Below are the code and all the weights of a small trained network. Each question names an input and a class and asks about switching units off, where a switched-off unit gives its printed mean instead of its output.

import numpy as np


def w(rows, s, z=0):
    codes = np.array(rows[::2]) - 128.0
    scale = np.full(codes.shape[1], s)
    scale[-1] = z or s
    return codes * scale


def norm(h):
    return h / np.sqrt((h * h).mean(-1, keepdims=True) + 1e-5)


def f(y):
    return y / 2 * (1 + np.tanh(0.7978845608 * (y + 0.044715 * y**3)))


def log_softmax(a):
    a = a - a.max(-1, keepdims=True)
    return a - np.log(np.exp(a).sum(-1, keepdims=True))


def net(x, mask):
    res = np.array(x, float).reshape(1, 4) / 4 @ E
    u = 0
    for l in range(2):
        y = f(norm(res) @ A[l][:, :-1].T + A[l][:, -1])
        res = res + np.where(mask[u : u + 9], y, B[l][:, -1]) @ B[l][:, :-1]
        u += 9
    return log_softmax(norm(res)[-1] @ U[:, :-1].T + U[:, -1])


A, B = {}, {}
E = w([
[165,72,106,81,188,154,112,249,181],'x0',
[130,131,129,128,127,126,127,129,129],'x1',
[51,194,201,34,142,148,210,141,122],'x2',
[157,126,106,132,213,111,166,161,9],'x3',
],0.012)
A[0] = w([
[158,101,93,159,169,128,106,209,190,46],'L0N0',
[141,99,115,110,141,129,108,211,122,36],'L0N1',
[151,86,89,208,101,117,89,102,205,83],'L0N2',
[206,105,88,235,155,122,75,137,69,74],'L0N3',
[168,93,94,221,113,127,78,96,119,115],'L0N4',
[133,103,144,89,172,147,111,246,191,2],'L0N5',
[202,78,60,188,139,132,76,219,185,64],'L0N6',
[134,114,134,114,112,124,103,173,199,5],'L0N7',
[122,140,139,110,97,129,135,130,229,114],'L0N8',
],0.014,0.0066)
B[0] = w([
[111,102,206,101,141,175,88,128,82,201],'L0N0',
[108,211,92,147,176,171,99,199,114,172],'L0N1',
[226,233,170,86,101,166,147,164,168,213],'L0N2',
[66,68,78,152,150,69,189,85,111,248],'L0N3',
[146,138,17,104,110,143,165,187,166,228],'L0N4',
[184,77,4,129,92,65,217,114,183,213],'L0N5',
[77,124,227,147,124,148,55,82,79,248],'L0N6',
[51,142,167,70,99,183,174,149,166,160],'L0N7',
[121,79,84,150,60,105,113,67,113,194],'L0N8',
],0.019,0.013)
A[1] = w([
[213,200,165,131,121,115,162,119,89,92],'L1N0',
[161,113,142,90,119,173,110,172,99,9],'L1N1',
[84,156,169,144,141,155,94,108,188,4],'L1N2',
[129,176,106,115,83,152,117,154,246,141],'L1N3',
[123,116,94,102,135,84,136,143,115,74],'L1N4',
[208,145,114,114,194,118,157,198,163,53],'L1N5',
[139,126,206,119,63,143,80,86,177,47],'L1N6',
[132,113,156,103,119,123,113,146,251,11],'L1N7',
[109,100,184,152,184,112,81,115,89,104],'L1N8',
],0.029,0.0039)
B[1] = w([
[152,109,106,134,126,135,100,135,86,196],'L1N0',
[105,131,140,149,154,97,134,119,173,159],'L1N1',
[122,107,136,147,138,121,113,135,186,156],'L1N2',
[123,100,148,122,149,122,108,106,3,252],'L1N3',
[129,127,140,124,91,138,117,118,181,185],'L1N4',
[105,147,195,139,149,145,97,141,190,180],'L1N5',
[127,139,164,114,167,142,132,184,233,220],'L1N6',
[133,164,34,177,104,95,163,96,124,175],'L1N7',
[189,168,144,111,124,145,105,143,70,192],'L1N8',
],0.027,0.018)
U = w([
[181,165,132,121,150,128,92,145,6,134],'0',
[125,154,171,119,166,126,116,174,207,233],'1',
[104,106,44,127,86,75,194,89,123,1],'2',
],0.018,0.00098)

Each question gives the input, the list of numbers given to net, and the class t.
The units are the neurons (one row each of A and B). Each row of codes is followed by its name. A weight is (code - 128) times the scale printed after its matrix; where a second scale follows, it is the last column's (A, B and U).
mask holds one flag per neuron, layer by layer. A switched-off neuron (its flag False) gives its mean, the last column of its row in B, instead of its output. The means were averaged over made-up inputs and are rounded, as every weight is.
A unit's drop is (log p(t) with every unit on - log p(t) with that unit switched off) / (log p(t) with every unit on - log p(t) with every unit switched off).
The circuit of an input: a set's keep is (log p(t) with only the set's units on - log p(t) with every unit switched off) / (log p(t) with every unit on - log p(t) with every unit switched off). Starting from the 12 units with the biggest drops (on a tie, the unit counted first), units are removed one at a time, each time the one whose removal leaves the highest keep (on an exact tie, the one counted first), for as long as the keep stays at least 0.8.
units of the circuit, in order: the units of the circuit, biggest drop first
unit that matters most: the unit with the biggest drop
top k neurons: the k neurons with the biggest drops, biggest first
k most important neurons of layer l: the k neurons of layer l with the biggest drops, biggest first
drop when u is switched off: that unit's drop, to one decimal
input [-5,2,7,-3], class 1: 4 most important neurons of layer 0	[L0N4; L0N3; L0N5; L0N2]
input [-6,-2,0,-8], class 0: top 2 neurons	[L0N6; L1N3]
input [-8,-7,1,-8], class 1: units of the circuit, in order	[L1N6]
input [7,4,-8,0], class 1: top 4 neurons	[L0N2; L0N0; L1N3; L1N1]
input [-1,8,5,-1], class 1: top 4 neurons	[L0N4; L0N5; L0N3; L0N2]
input [-5,8,1,-5], class 1: top 3 neurons	[L0N4; L1N6; L0N5]
input [4,-4,-6,-1], class 1: 2 most important neurons of layer 0	[L0N2; L0N6]
input [0,5,0,1], class 2: 2 most important neurons of layer 0	[L0N6; L0N0]
input [0,-6,-6,-8], class 0: top 4 neurons	[L0N2; L1N3; L0N4; L1N7]
input [-8,8,4,-1], class 1: 3 most important neurons of layer 0	[L0N4; L0N5; L0N3]
input [-7,8,0,5], class 2: 3 most important neurons of layer 0	[L0N6; L0N0; L0N2]
input [-2,-7,-3,2], class 2: drop when L0N3 is switched off	1.4
input [-8,-5,-8,5], class 2: drop when L0N3 is switched off	2.0
input [-2,-2,-7,7], class 2: unit that matters most	L0N3
input [8,5,1,-3], class 2: drop when L0N5 is switched off	1.5
